Below are the code and all the weights of a small trained network. Each question names an input and a class and asks about switching units off, where a switched-off unit gives its printed mean instead of its output.

import numpy as np


def w(rows, s, z=0):
    codes = np.array(rows[::2]) - 128.0
    scale = np.full(codes.shape[1], s)
    scale[-1] = z or s
    return codes * scale


def norm(h):
    return h / np.sqrt((h * h).mean(-1, keepdims=True) + 1e-5)


def f(y):
    return np.maximum(y, 0)


def log_softmax(a):
    a = a - a.max(-1, keepdims=True)
    return a - np.log(np.exp(a).sum(-1, keepdims=True))


def net(x, mask):
    res = np.array(x, float).reshape(1, 3) / 4 @ E
    u = 0
    for l in range(2):
        y = f(norm(res) @ A[l][:, :-1].T + A[l][:, -1])
        res = res + np.where(mask[u : u + 4], y, B[l][:, -1]) @ B[l][:, :-1]
        u += 4
    return log_softmax(norm(res)[-1] @ U[:, :-1].T + U[:, -1])


A, B = {}, {}
E = w([
[118,131,130,130,120,51,217,76,58,198,64,102],'x0',
[132,107,157,71,223,45,37,161,173,132,63,213],'x1',
[117,64,108,39,255,68,95,139,82,153,253,130],'x2',
],0.0094)
A[0] = w([
[139,141,133,159,105,248,42,168,207,44,121,146,114],'0.n0',
[150,146,147,157,92,186,141,109,154,111,116,108,85],'0.n1',
[162,125,147,135,121,143,84,115,175,104,23,151,2],'0.n2',
[152,92,130,103,132,229,49,124,183,64,236,133,114],'0.n3',
],0.012,0.0048)
B[0] = w([
[172,99,159,55,179,78,108,13,95,154,182,107,253],'0.n0',
[92,146,97,159,120,155,185,130,149,89,154,127,185],'0.n1',
[89,135,111,60,143,85,213,204,104,158,93,205,190],'0.n2',
[69,208,127,156,121,95,151,245,81,101,134,141,251],'0.n3',
],0.011,0.015)
A[1] = w([
[133,165,190,97,152,81,60,125,191,124,11,212,66],'1.n0',
[153,147,158,59,150,106,126,55,99,94,225,119,254],'1.n1',
[126,159,170,123,151,137,1,219,213,79,83,224,69],'1.n2',
[176,96,182,30,186,74,35,94,150,134,119,182,52],'1.n3',
],0.017,0.0022)
B[1] = w([
[95,140,110,156,165,119,67,237,112,115,151,127,196],'1.n0',
[174,36,88,178,123,184,46,127,199,162,65,108,254],'1.n1',
[198,24,53,182,100,192,112,40,158,195,94,46,175],'1.n2',
[106,216,189,99,62,137,250,52,110,83,151,150,234],'1.n3',
],0.012,0.021)
U = w([
[163,68,92,124,133,153,105,68,151,148,120,59,251],'0',
[106,172,161,73,98,114,235,49,125,116,90,136,2],'1',
[71,146,95,139,169,87,100,252,94,120,114,103,210],'2',
],0.013,0.00099)

Each question gives the input, the list of numbers given to net, and the class t.
The units are the neurons (one row each of A and B). Each row of codes is followed by its name. A weight is (code - 128) times the scale printed after its matrix; where a second scale follows, it is the last column's (A, B and U).
mask holds one flag per neuron, layer by layer. A switched-off neuron (its flag False) gives its mean, the last column of its row in B, instead of its output. The means were averaged over made-up inputs and are rounded, as every weight is.
A unit's drop is (log p(t) with every unit on - log p(t) with that unit switched off) / (log p(t) with every unit on - log p(t) with every unit switched off).
most important unit: the unit with the biggest drop
k most important neurons: the k neurons with the biggest drops, biggest first
top k neurons in layer l: the k neurons of layer l with the biggest drops, biggest first
drop when u is switched off: that unit's drop, to one decimal
input [0,-5,-4], class 0: 3 most important neurons -> 0.n3; 1.n3; 0.n2
input [-8,5,-5], class 1: 2 most important neurons -> 0.n0; 1.n3
input [-7,-6,6], class 2: most important unit -> 0.n3
input [-2,-7,2], class 2: 2 most important neurons -> 1.n3; 0.n0
input [-5,1,-2], class 1: 2 most important neurons -> 0.n0; 1.n3
input [8,-8,3], class 0: top 2 neurons in layer 0 -> 0.n3; 0.n2
input [-1,8,5], class 0: 3 most important neurons -> 1.n2; 0.n0; 1.n0
input [-8,7,-3], class 1: 3 most important neurons -> 0.n0; 1.n3; 0.n2
input [3,2,5], class 1: 2 most important neurons -> 0.n3; 1.n3
input [-6,8,1], class 0: 2 most important neurons -> 1.n2; 0.n3
input [4,-3,2], class 0: top 2 neurons in layer 1 -> 1.n3; 1.n0
input [-4,3,-6], class 1: 2 most important neurons -> 0.n0; 1.n3
input [-1,-8,1], class 2: 4 most important neurons -> 0.n0; 1.n3; 1.n1; 1.n2
input [-5,7,1], class 0: top neuron in layer 1 -> 1.n2
input [-8,-5,2], class 2: 2 most important neurons -> 0.n3; 1.n2
input [-8,7,-5], class 1: 3 most important neurons -> 0.n0; 1.n3; 0.n2
input [5,7,3], class 1: 2 most important neurons -> 1.n3; 0.n3
input [8,2,-2], class 2: 2 most important neurons -> 0.n0; 1.n3
input [-8,2,-8], class 1: top 2 neurons in layer 0 -> 0.n0; 0.n2
input [-5,-5,4], class 2: most important unit -> 0.n3
input [0,-4,-4], class 0: 2 most important neurons -> 0.n3; 1.n3
input [-4,4,8], class 0: drop when 1.n2 is switched off -> 9.2
input [-5,3,-2], class 1: drop when 1.n3 is switched off -> 0.9
input [8,4,-5], class 2: drop when 1.n3 is switched off -> 0.0
input [-8,4,7], class 0: drop when 1.n2 is switched off -> 6.4
